Below are the code and all the weights of a small trained network. Each question names an input and a class and asks about switching units off, where a switched-off unit gives its printed mean instead of its output.

import numpy as np


def w(rows, s, z=0):
    codes = np.array(rows[::2]) - 128.0
    scale = np.full(codes.shape[1], s)
    scale[-1] = z or s
    return codes * scale


def norm(h):
    return h / np.sqrt((h * h).mean(-1, keepdims=True) + 1e-5)


def f(y):
    return np.maximum(y, 0)


def log_softmax(a):
    a = a - a.max(-1, keepdims=True)
    return a - np.log(np.exp(a).sum(-1, keepdims=True))


def net(x, mask):
    res = np.array(x, float).reshape(1, 4) / 4 @ E
    u = 0
    for l in range(4):
        y = f(norm(res) @ A[l][:, :-1].T + A[l][:, -1])
        res = res + np.where(mask[u : u + 5], y, B[l][:, -1]) @ B[l][:, :-1]
        u += 5
    return log_softmax(norm(res)[-1] @ U[:, :-1].T + U[:, -1])


A, B = {}, {}
E = w([
[130,128,131,124,129,128,128,129,128],'x0',
[154,114,113,121,125,131,123,136,214],'x1',
[115,150,133,173,138,113,3,100,130],'x2',
[135,165,140,170,160,195,130,43,129],'x3',
],0.002)
A[0] = w([
[97,135,94,191,103,33,18,132,136,40],'L0N0',
[107,143,145,141,161,138,4,119,134,3],'L0N1',
[131,159,151,142,177,241,116,63,137,3],'L0N2',
[136,161,120,176,110,193,196,28,137,19],'L0N3',
[136,135,124,138,112,146,141,107,153,17],'L0N4',
],0.0023,0.00072)
B[0] = w([
[181,98,163,35,207,250,138,193,121,250],'L0N0',
[147,99,34,190,33,14,151,120,125,231],'L0N1',
[149,125,70,175,50,94,201,55,118,239],'L0N2',
[152,101,147,53,241,195,103,252,118,245],'L0N3',
[132,116,118,145,162,115,178,145,134,144],'L0N4',
],0.0022,0.0018)
A[1] = w([
[57,181,186,132,153,113,107,109,27,2],'L1N0',
[96,118,134,137,79,19,7,163,132,27],'L1N1',
[126,128,131,125,126,125,127,127,128,111],'L1N2',
[125,129,130,125,126,125,126,126,130,113],'L1N3',
[96,132,141,147,127,51,51,147,146,3],'L1N4',
],0.0017,0.00072)
B[1] = w([
[134,122,109,109,165,124,142,132,253,207],'L1N0',
[145,137,170,67,190,209,178,140,128,255],'L1N1',
[127,128,127,128,128,128,127,129,127,128],'L1N2',
[130,124,126,131,128,126,127,131,129,128],'L1N3',
[147,134,152,81,134,171,155,134,124,178],'L1N4',
],0.0026,0.00089)
A[2] = w([
[110,129,136,127,130,127,195,131,47,54],'L2N0',
[138,150,130,168,184,155,151,88,89,77],'L2N1',
[107,104,142,75,108,79,193,180,132,170],'L2N2',
[69,149,208,108,141,100,57,174,13,7],'L2N3',
[93,116,124,113,9,1,200,145,153,78],'L2N4',
],0.0027,0.0012)
B[2] = w([
[101,134,175,96,80,114,53,163,121,188],'L2N0',
[103,110,160,91,36,94,102,170,134,181],'L2N1',
[142,150,104,199,119,132,63,43,127,252],'L2N2',
[120,124,76,161,255,127,169,136,132,174],'L2N3',
[149,141,86,231,100,140,71,40,129,199],'L2N4',
],0.0033,0.0027)
A[3] = w([
[124,133,142,86,154,158,171,129,155,66],'L3N0',
[137,123,123,129,119,137,122,126,2,238],'L3N1',
[95,146,129,152,110,108,106,99,59,7],'L3N2',
[113,158,133,166,153,121,78,73,145,66],'L3N3',
[99,148,175,82,137,160,159,131,39,46],'L3N4',
],0.0052,0.0014)
B[3] = w([
[105,148,183,119,178,121,153,129,121,172],'L3N0',
[68,171,180,136,157,122,135,131,71,255],'L3N1',
[191,138,217,118,94,85,252,185,101,194],'L3N2',
[121,103,100,132,68,77,189,140,121,210],'L3N3',
[108,100,45,96,43,156,22,73,199,192],'L3N4',
],0.0047,0.0036)
U = w([
[110,153,176,162,86,69,197,131,52,253],'0',
[174,98,45,193,62,95,145,78,193,173],'1',
[57,146,142,75,78,181,81,80,131,71],'2',
[147,133,153,110,221,178,203,106,188,128],'3',
[91,139,130,129,254,125,89,167,69,51],'4',
[193,87,110,78,156,132,50,191,189,16],'5',
],0.011,0.00059)

Each question gives the input, the list of numbers given to net, and the class t.
The units are the neurons (one row each of A and B). Each row of codes is followed by its name. A weight is (code - 128) times the scale printed after its matrix; where a second scale follows, it is the last column's (A, B and U).
mask holds one flag per neuron, layer by layer. A switched-off neuron (its flag False) gives its mean, the last column of its row in B, instead of its output. The means were averaged over made-up inputs and are rounded, as every weight is.
A unit's drop is (log p(t) with every unit on - log p(t) with that unit switched off) / (log p(t) with every unit on - log p(t) with every unit switched off).
The circuit of an input: a set's keep is (log p(t) with only the set's units on - log p(t) with every unit switched off) / (log p(t) with every unit on - log p(t) with every unit switched off). Starting from the 12 units with the biggest drops (on a tie, the unit counted first), units are removed one at a time, each time the one whose removal leaves the highest keep (on an exact tie, the one counted first), for as long as the keep stays at least 0.8.
circuit, biggest first: the units of the circuit, biggest drop first
most important unit: the unit with the biggest drop
top k neurons: the k neurons with the biggest drops, biggest first
k most important neurons of layer l: the k neurons of layer l with the biggest drops, biggest first
drop of u: that unit's drop, to one decimal
input [7,8,-7,-3], class 1: top 2 neurons -> L2N4, L0N0
input [-1,-6,8,1], class 0: most important unit -> L0N3
input [-3,6,1,-2], class 5: top 2 neurons -> L0N2, L2N4
input [-2,4,8,0], class 5: top 3 neurons -> L0N0, L2N2, L2N4
input [-5,7,-1,4], class 3: circuit, biggest first -> L2N2, L3N0
input [8,-2,1,-8], class 4: circuit, biggest first -> L0N1, L2N3, L3N2, L3N3
input [-4,0,8,7], class 0: circuit, biggest first -> L3N4, L3N2, L0N1
input [6,-7,8,-3], class 4: top 2 neurons -> L2N3, L0N0
input [-2,3,8,-2], class 5: circuit, biggest first -> L0N0, L3N1
input [-4,-5,8,1], class 0: top 2 neurons -> L0N3, L0N1
input [-7,2,0,-1], class 1: top 2 neurons -> L0N3, L3N1
input [5,-8,1,0], class 4: top 4 neurons -> L2N3, L0N2, L2N2, L2N4
input [-8,4,1,-5], class 5: top 2 neurons -> L0N2, L0N1
input [0,6,-8,-1], class 1: top 3 neurons -> L0N0, L2N4, L0N3
input [5,-4,-3,1], class 2: most important unit -> L3N4
input [2,-6,-7,1], class 2: top 2 neurons -> L3N4, L0N1
input [-5,2,7,-2], class 5: top 3 neurons -> L0N0, L3N1, L0N1
input [-7,-2,-4,1], class 2: top 3 neurons -> L3N4, L0N1, L2N4
input [-3,-6,0,4], class 2: 2 most important neurons of layer 2 -> L2N2, L2N4
input [-2,1,6,8], class 1: most important unit -> L3N1
input [-3,-8,-1,7], class 2: 2 most important neurons of layer 0 -> L0N3, L0N1
input [-1,3,3,-4], class 5: drop of L3N1 -> 0.5
input [2,-1,7,6], class 0: drop of L1N0 -> 0.0
